Below is a small trained network, with its code and all its weights. Each question gives an input and a class and asks what happens when units are switched off, that is, made to give their printed mean instead of their output.

import numpy as np


def w(rows, s, z=0):
    codes = np.array(rows[::2]) - 128.0
    scale = np.full(codes.shape[1], s)
    scale[-1] = z or s
    return codes * scale


def norm(h):
    return h / np.sqrt((h * h).mean(-1, keepdims=True) + 1e-5)


def f(y):
    return np.maximum(y, 0)


def log_softmax(a):
    a = a - a.max(-1, keepdims=True)
    return a - np.log(np.exp(a).sum(-1, keepdims=True))


def net(x, mask):
    res = np.array(x, float).reshape(1, 8) / 4 @ E
    u = 0
    for l in range(4):
        y = f(norm(res) @ A[l][:, :-1].T + A[l][:, -1])
        res = res + np.where(mask[u : u + 3], y, B[l][:, -1]) @ B[l][:, :-1]
        u += 3
    return log_softmax(norm(res)[-1] @ U[:, :-1].T + U[:, -1])


A, B = {}, {}
E = w([
[141,164,79,209,161,141,46,88,181],'x0',
[124,61,171,119,164,232,161,160,134],'x1',
[79,135,156,87,106,215,125,55,160],'x2',
[75,113,136,182,166,151,138,87,175],'x3',
[141,51,139,204,158,200,109,55,76],'x4',
[104,176,103,207,189,171,94,255,160],'x5',
[99,146,119,153,115,133,154,144,118],'x6',
[179,151,155,174,101,129,166,97,180],'x7',
],0.008)
A[0] = w([
[137,91,101,124,166,153,153,157,179,148],'0.n1',
[160,151,206,150,75,83,110,2,129,248],'0.n2',
[143,111,63,162,233,99,99,160,93,146],'0.n3',
],0.0081,0.0018)
B[0] = w([
[88,133,135,181,78,145,115,64,59,168],'0.n1',
[196,123,176,145,105,132,172,125,255,254],'0.n2',
[113,237,156,175,88,153,89,169,139,197],'0.n3',
],0.0094,0.0073)
A[1] = w([
[146,162,131,35,92,139,148,90,167,173],'1.n1',
[196,46,84,152,5,224,151,93,166,251],'1.n2',
[23,134,66,22,3,46,143,146,165,165],'1.n3',
],0.0063,0.0016)
B[1] = w([
[150,168,102,88,143,65,237,180,136,200],'1.n1',
[69,186,129,181,237,110,215,23,222,253],'1.n2',
[198,2,11,40,68,178,103,116,98,192],'1.n3',
],0.0081,0.0071)
A[2] = w([
[144,192,96,90,157,150,127,162,178,254],'2.n1',
[139,147,115,2,91,104,179,175,127,152],'2.n2',
[95,87,170,151,160,224,134,155,118,58],'2.n3',
],0.0067,0.00058)
B[2] = w([
[197,90,192,90,132,83,94,143,44,232],'2.n1',
[120,74,30,79,151,143,54,108,132,254],'2.n2',
[75,84,223,136,156,156,192,114,8,225],'2.n3',
],0.014,0.0041)
A[3] = w([
[178,100,110,204,117,82,91,166,129,30],'3.n1',
[3,92,198,151,251,206,169,183,73,209],'3.n2',
[98,118,45,78,190,85,145,152,129,9],'3.n3',
],0.0054,0.0011)
B[3] = w([
[83,193,244,89,59,131,97,201,137,158],'3.n1',
[45,129,82,136,134,169,141,157,61,255],'3.n2',
[153,106,45,95,55,224,125,144,130,160],'3.n3',
],0.011,0.0064)
U = w([
[201,66,56,61,116,86,88,143,116,202],'0',
[186,199,164,193,109,66,33,199,121,2],'1',
[188,122,168,162,176,87,180,59,252,218],'2',
[72,120,140,188,177,178,130,137,35,153],'3',
],0.011,0.0013)

Each question gives the input, the list of numbers given to net, and the class t.
The units are the neurons (one row each of A and B). Each row of codes is followed by its name. A weight is (code - 128) times the scale printed after its matrix; where a second scale follows, it is the last column's (A, B and U).
mask holds one flag per neuron, layer by layer. A switched-off neuron (its flag False) gives its mean, the last column of its row in B, instead of its output. The means were averaged over made-up inputs and are rounded, as every weight is.
A unit's drop is (log p(t) with every unit on - log p(t) with that unit switched off) / (log p(t) with every unit on - log p(t) with every unit switched off).
The circuit of an input: a set's keep is (log p(t) with only the set's units on - log p(t) with every unit switched off) / (log p(t) with every unit on - log p(t) with every unit switched off). Starting from all 12 units, units are removed one at a time, each time the one whose removal leaves the highest keep (on an exact tie, the one counted first), for as long as the keep stays at least 0.8.
circuit, biggest first: the units of the circuit, biggest drop first
k most important neurons: the k neurons with the biggest drops, biggest first
top k neurons in layer l: the k neurons of layer l with the biggest drops, biggest first
drop of u: that unit's drop, to one decimal
input [-6,3,-6,-8,5,-8,-6,1], class 2: circuit, biggest first : (1.n2; 0.n2)
input [-6,-6,-3,-8,-7,8,2,5], class 0: 2 most important neurons : (2.n2; 1.n3)
input [-7,2,3,4,0,-8,4,-7], class 0: 2 most important neurons : (2.n2; 1.n3)
input [-7,-4,7,1,7,-8,1,-7], class 2: circuit, biggest first : (0.n2; 1.n2)
input [-7,-3,-7,-4,-6,8,8,8], class 0: circuit, biggest first : (2.n2; 1.n3; 0.n2)
input [4,-3,-2,5,-6,4,3,8], class 1: circuit, biggest first : (1.n2)
input [-2,-6,-6,-7,7,-7,-1,-4], class 2: circuit, biggest first : (0.n2; 1.n2; 3.n2)
input [5,8,3,-1,8,-7,8,0], class 2: 2 most important neurons : (1.n2; 0.n2)
input [8,2,3,3,-6,3,-4,-6], class 1: 2 most important neurons : (0.n3; 1.n2)
input [-1,7,2,2,-2,3,5,8], class 3: 2 most important neurons : (0.n2; 3.n2)
input [8,2,1,-3,3,1,-8,0], class 1: 2 most important neurons : (0.n3; 0.n2)
input [4,-8,-3,5,4,6,2,-4], class 1: drop of 2.n3 : 0.1
input [-7,-6,6,-1,-1,8,8,-8], class 0: drop of 1.n3 : 0.2
input [-4,1,4,1,-5,1,5,6], class 0: drop of 0.n2 : 0.0
input [-4,5,-8,-2,8,-5,-5,1], class 2: drop of 0.n1 : 0.1
input [-2,-7,-8,-3,4,-7,-8,-1], class 2: top neuron in layer 2 : (2.n1)
